Here is a tiny trained network, its code and every weight. The questions are about switching its units off for an input and a target symbol, where a switched-off unit gives its printed mean instead of its output.

import numpy as np


def w(rows, s, z=0):
    codes = np.array(rows[::2]) - 128.0
    scale = np.full(codes.shape[1], s)
    scale[-1] = z or s
    return codes * scale


def norm(h):
    return h / np.sqrt((h * h).mean(-1, keepdims=True) + 1e-5)


def f(y):
    return y / 2 * (1 + np.tanh(0.7978845608 * (y + 0.044715 * y**3)))


def softmax(a):
    e = np.exp(a - a.max(-1, keepdims=True))
    return e / e.sum(-1, keepdims=True)


def log_softmax(a):
    a = a - a.max(-1, keepdims=True)
    return a - np.log(np.exp(a).sum(-1, keepdims=True))


def net(x, mask):
    ids = ['αβγδεζηλμξσψ'.index(c) for c in x.split()]
    T = len(ids)
    res = E[ids] + P[:T]
    r = norm(res)
    for j in range(2):
        rows = slice(3 * j, 3 * j + 3)
        q, k, v = (r @ M[0][rows].T for M in (Q, K, V))
        z = softmax(np.where(np.tri(T) > 0, q @ k.T / 3**0.5, -1e9)) @ v
        o = O[0][rows]
        res = res + np.where(mask[j], z, o[:, -1]) @ o[:, :-1]
    y = f(norm(res) @ A[0][:, :-1].T + A[0][:, -1])
    res = res + np.where(mask[2:6], y, B[0][:, -1]) @ B[0][:, :-1]
    return log_softmax(norm(res)[-1] @ U[:, :-1].T + U[:, -1])


Q, K, V, O, A, B = {}, {}, {}, {}, {}, {}
E = w([
[253,89,64,185,181],'α',
[85,214,148,141,71],'β',
[80,107,173,86,179],'γ',
[189,139,97,153,173],'δ',
[49,164,142,172,141],'ε',
[83,125,192,114,141],'ζ',
[107,137,100,97,190],'η',
[144,88,169,182,114],'λ',
[96,61,70,83,165],'μ',
[84,151,142,168,68],'ξ',
[160,236,129,134,151],'σ',
[70,107,103,78,50],'ψ',
],0.02)
P = w([
[89,125,164,95,110],'0',
[167,166,162,84,198],'1',
[59,4,77,204,165],'2',
[147,123,127,109,125],'3',
[155,166,137,78,182],'4',
[30,11,79,207,148],'5',
[135,129,137,110,114],'6',
[148,172,140,82,182],'7',
],0.018)
Q[0] = w([
[70,49,163,206,137],'H1',
[253,113,127,155,95],'H1',
[61,96,181,180,43],'H1',
[78,106,15,101,72],'H2',
[211,161,131,121,118],'H2',
[92,115,163,151,118],'H2',
],0.031)
K[0] = w([
[44,96,232,157,118],'H1',
[253,127,175,188,170],'H1',
[99,132,205,153,68],'H1',
[54,151,73,73,120],'H2',
[202,118,95,142,136],'H2',
[90,125,137,138,165],'H2',
],0.034)
V[0] = w([
[147,27,153,24,22],'H1',
[63,193,46,12,207],'H1',
[202,182,174,44,2],'H1',
[204,163,92,120,133],'H2',
[130,201,161,152,145],'H2',
[224,69,252,184,146],'H2',
],0.021)
O[0] = w([
[187,225,82,165,21,190],'H1',
[175,166,251,84,205,216],'H1',
[22,210,143,116,10,237],'H1',
[138,158,115,61,74,2],'H2',
[112,152,119,109,190,202],'H2',
[138,197,229,182,58,127],'H2',
],0.018,0.0077)
A[0] = w([
[179,5,106,160,205,169],'N1',
[73,76,126,126,71,199],'N2',
[77,38,95,125,199,48],'N3',
[119,64,87,218,81,1],'N4',
],0.031,0.0054)
B[0] = w([
[152,139,125,118,8,252],'N1',
[211,130,113,143,134,213],'N2',
[109,198,79,253,160,214],'N3',
[80,92,155,32,229,196],'N4',
],0.033,0.015)
U = w([
[132,214,96,74,138,92],'α',
[45,27,130,159,65,183],'β',
[176,66,142,119,201,225],'γ',
[196,36,141,100,67,107],'δ',
[154,88,117,161,157,138],'ε',
[252,131,108,157,187,79],'ζ',
[39,115,151,128,203,140],'η',
[97,89,221,241,129,145],'λ',
[132,52,141,119,132,162],'μ',
[93,23,79,104,154,239],'ξ',
[164,117,67,112,100,29],'σ',
[125,203,80,231,232,2],'ψ',
],0.011,0.0046)

Each question gives the input, a string of symbols that net reads in full, and the target symbol t.
The units are the heads (3 rows each of Q, K, V and O) and the neurons (one row each of A and B). Each row of codes is followed by its name. A weight is (code - 128) times the scale printed after its matrix; where a second scale follows, it is the last column's (O, A, B and U).
mask holds one flag per unit, heads first, then neurons. A switched-off unit (its flag False) gives its mean, the last column of its rows in O or B, instead of its output. The means were averaged over made-up inputs and are rounded, as every weight is.
A unit's drop is (log p(t) with every unit on - log p(t) with that unit switched off) / (log p(t) with every unit on - log p(t) with every unit switched off).
The circuit of an input: a set's keep is (log p(t) with only the set's units on - log p(t) with every unit switched off) / (log p(t) with every unit on - log p(t) with every unit switched off). Starting from all 6 units, units are removed one at a time, each time the one whose removal leaves the highest keep (on an exact tie, the one counted first), for as long as the keep stays at least 0.8.
circuit, biggest first: the units of the circuit, biggest drop first
unit that matters most: the unit with the biggest drop
k most important neurons: the k neurons with the biggest drops, biggest first
which heads matter: for each layer, one digit per head in row order, 1 if its drop is at least 0.15 and else 0, layers parted by /
input ζ δ β β λ μ, target η: circuit, biggest first => (N4)
input λ ε β ψ β ε, target ξ: circuit, biggest first => (H1 N4)
input λ σ ζ, target ξ: circuit, biggest first => (N4 H1)
input β λ ψ β λ λ μ, target δ: 2 most important neurons => (N1 N3)
input β λ β η, target ζ: circuit, biggest first => (H1 N1 H2 N3)
input ψ ζ γ λ β λ, target α: circuit, biggest first => (H1 N4 H2)
input λ λ η, target ξ: circuit, biggest first => (H1 N4)
input ε β ζ ψ ψ γ μ, target δ: circuit, biggest first => (H1 H2 N3 N1)
input ε β λ ζ σ β β μ, target ζ: circuit, biggest first => (H1 H2 N1 N3)
input β ε ζ σ β β λ β, target λ: which heads matter => 01
input ψ ε λ ψ ζ λ, target α: circuit, biggest first => (H1 N3 N1)
input β α μ λ β, target λ: 3 most important neurons => (N4 N1 N2)
input λ β σ, target ξ: which heads matter => 10
input β ψ λ, target ψ: unit that matters most => H2
input λ ε ζ ζ ε ε β ξ, target λ: which heads matter => 01
input ζ δ β ψ β ζ, target η: circuit, biggest first => (N4 H1 H2 N2)
input λ ζ λ, target ξ: 2 most important neurons => (N4 N3)
input η ψ β λ ε ψ ξ, target ξ: which heads matter => 11
input ψ η ε, target α: which heads matter => 11
input γ ζ ξ β β, target η: which heads matter => 10
input ζ ε ε, target η: which heads matter => 00
input ε ψ β ξ, target ξ: circuit, biggest first => (H1 N4 H2)
